Below are the code and all the weights of a small trained network. Each question names an input and a class and asks about switching units off, where a switched-off unit gives its printed mean instead of its output.

import numpy as np


def w(rows, s, z=0):
    codes = np.array(rows[::2]) - 128.0
    scale = np.full(codes.shape[1], s)
    scale[-1] = z or s
    return codes * scale


def norm(h):
    return h / np.sqrt((h * h).mean(-1, keepdims=True) + 1e-5)


def f(y):
    return np.maximum(y, 0)


def log_softmax(a):
    a = a - a.max(-1, keepdims=True)
    return a - np.log(np.exp(a).sum(-1, keepdims=True))


def net(x, mask):
    res = np.array(x, float).reshape(1, 6) / 4 @ E
    u = 0
    for l in range(2):
        y = f(norm(res) @ A[l][:, :-1].T + A[l][:, -1])
        res = res + np.where(mask[u : u + 5], y, B[l][:, -1]) @ B[l][:, :-1]
        u += 5
    return log_softmax(norm(res)[-1] @ U[:, :-1].T + U[:, -1])


A, B = {}, {}
E = w([
[168,147,217,113,181,45,150,215],'x0',
[102,52,74,139,170,79,32,255],'x1',
[142,97,178,203,223,236,86,70],'x2',
[162,104,136,138,112,169,83,168],'x3',
[139,16,167,151,173,93,160,117],'x4',
[186,77,30,201,68,1,78,172],'x5',
],0.008)
A[0] = w([
[117,143,97,126,110,139,121,68,96],'L0N1',
[204,251,149,101,96,113,121,179,2],'L0N2',
[110,111,115,232,133,171,54,80,72],'L0N3',
[82,185,133,101,153,81,170,146,70],'L0N4',
[115,77,86,180,177,84,57,151,90],'L0N5',
],0.011,0.0064)
B[0] = w([
[137,111,101,91,157,130,120,6,181],'L0N1',
[99,85,154,68,149,89,132,246,180],'L0N2',
[169,150,178,148,87,142,153,171,237],'L0N3',
[107,156,153,135,173,56,99,180,181],'L0N4',
[146,106,84,210,138,98,122,153,253],'L0N5',
],0.013,0.0057)
A[1] = w([
[96,96,146,153,160,101,216,116,216],'L1N1',
[98,86,167,115,234,254,83,124,252],'L1N2',
[234,170,156,139,75,78,156,122,114],'L1N3',
[156,111,138,126,51,208,140,64,143],'L1N4',
[137,139,212,81,165,71,154,193,255],'L1N5',
],0.011,0.0023)
B[1] = w([
[206,190,121,216,10,156,79,81,197],'L1N1',
[218,238,121,247,160,167,84,58,254],'L1N2',
[129,179,209,208,183,190,128,117,181],'L1N3',
[90,201,109,44,141,40,64,94,210],'L1N4',
[49,157,208,122,119,180,134,50,254],'L1N5',
],0.011,0.0096)
U = w([
[177,212,171,174,158,170,100,62,202],'0',
[199,10,102,56,198,177,169,124,2],'1',
[113,123,35,34,81,84,100,115,145],'2',
[59,151,212,56,138,157,160,200,67],'3',
[234,31,74,246,94,153,122,195,151],'4',
],0.013,0.0051)

Each question gives the input, the list of numbers given to net, and the class t.
The units are the neurons (one row each of A and B). Each row of codes is followed by its name. A weight is (code - 128) times the scale printed after its matrix; where a second scale follows, it is the last column's (A, B and U).
mask holds one flag per neuron, layer by layer. A switched-off neuron (its flag False) gives its mean, the last column of its row in B, instead of its output. The means were averaged over made-up inputs and are rounded, as every weight is.
A unit's drop is (log p(t) with every unit on - log p(t) with that unit switched off) / (log p(t) with every unit on - log p(t) with every unit switched off).
The circuit of an input: a set's keep is (log p(t) with only the set's units on - log p(t) with every unit switched off) / (log p(t) with every unit on - log p(t) with every unit switched off). Starting from all 10 units, units are removed one at a time, each time the one whose removal leaves the highest keep (on an exact tie, the one counted first), for as long as the keep stays at least 0.8.
circuit, biggest first: the units of the circuit, biggest drop first
most important unit: the unit with the biggest drop
top k neurons: the k neurons with the biggest drops, biggest first
top k neurons in layer l: the k neurons of layer l with the biggest drops, biggest first
drop of u: that unit's drop, to one decimal
input [4,-4,0,1,-4,1], class 3: top neuron => [L0N2]
input [8,-7,8,3,-8,5], class 3: circuit, biggest first => [L0N2; L1N2]
input [4,1,-5,-2,0,3], class 3: circuit, biggest first => [L1N2; L0N2]
input [-7,-7,2,-5,-3,1], class 2: circuit, biggest first => [L1N4; L1N2]
input [5,-1,0,4,-6,8], class 4: top 4 neurons => [L0N5; L1N4; L0N4; L0N3]
input [5,-2,6,-3,-8,3], class 3: circuit, biggest first => [L0N2; L1N2]
input [8,3,8,5,-7,6], class 4: circuit, biggest first => [L0N5; L1N2]
input [6,5,2,0,6,-1], class 4: circuit, biggest first => [L0N5; L1N4]
input [4,0,-6,-8,5,-4], class 3: top 3 neurons => [L1N2; L0N4; L0N5]
input [-7,-5,-4,6,8,2], class 2: circuit, biggest first => [L1N2; L1N4]
input [6,-2,1,-6,-3,2], class 3: circuit, biggest first => [L0N2; L1N2]
input [5,3,-1,2,7,2], class 4: top 2 neurons => [L0N5; L1N2]
input [8,0,3,5,1,7], class 4: top 2 neurons => [L0N5; L1N2]
input [-7,5,0,-7,-5,2], class 2: circuit, biggest first => [L1N2]
input [3,6,8,6,-7,-2], class 4: top 2 neurons in layer 1 => [L1N4; L1N5]
input [5,-5,-3,1,1,1], class 3: top 2 neurons => [L0N2; L1N2]
input [-3,7,-4,1,-8,-2], class 2: top 3 neurons in layer 1 => [L1N2; L1N3; L1N5]
input [-6,-1,-7,8,-5,-1], class 2: drop of L1N5 => 0.0
input [-8,-2,-2,4,-7,1], class 2: drop of L1N2 => 0.2
input [7,7,3,-3,-8,6], class 4: drop of L0N5 => 0.5
input [2,-6,-8,-4,-7,-7], class 3: drop of L1N2 => 0.2
input [5,-6,-2,7,0,4], class 3: most important unit => L0N2
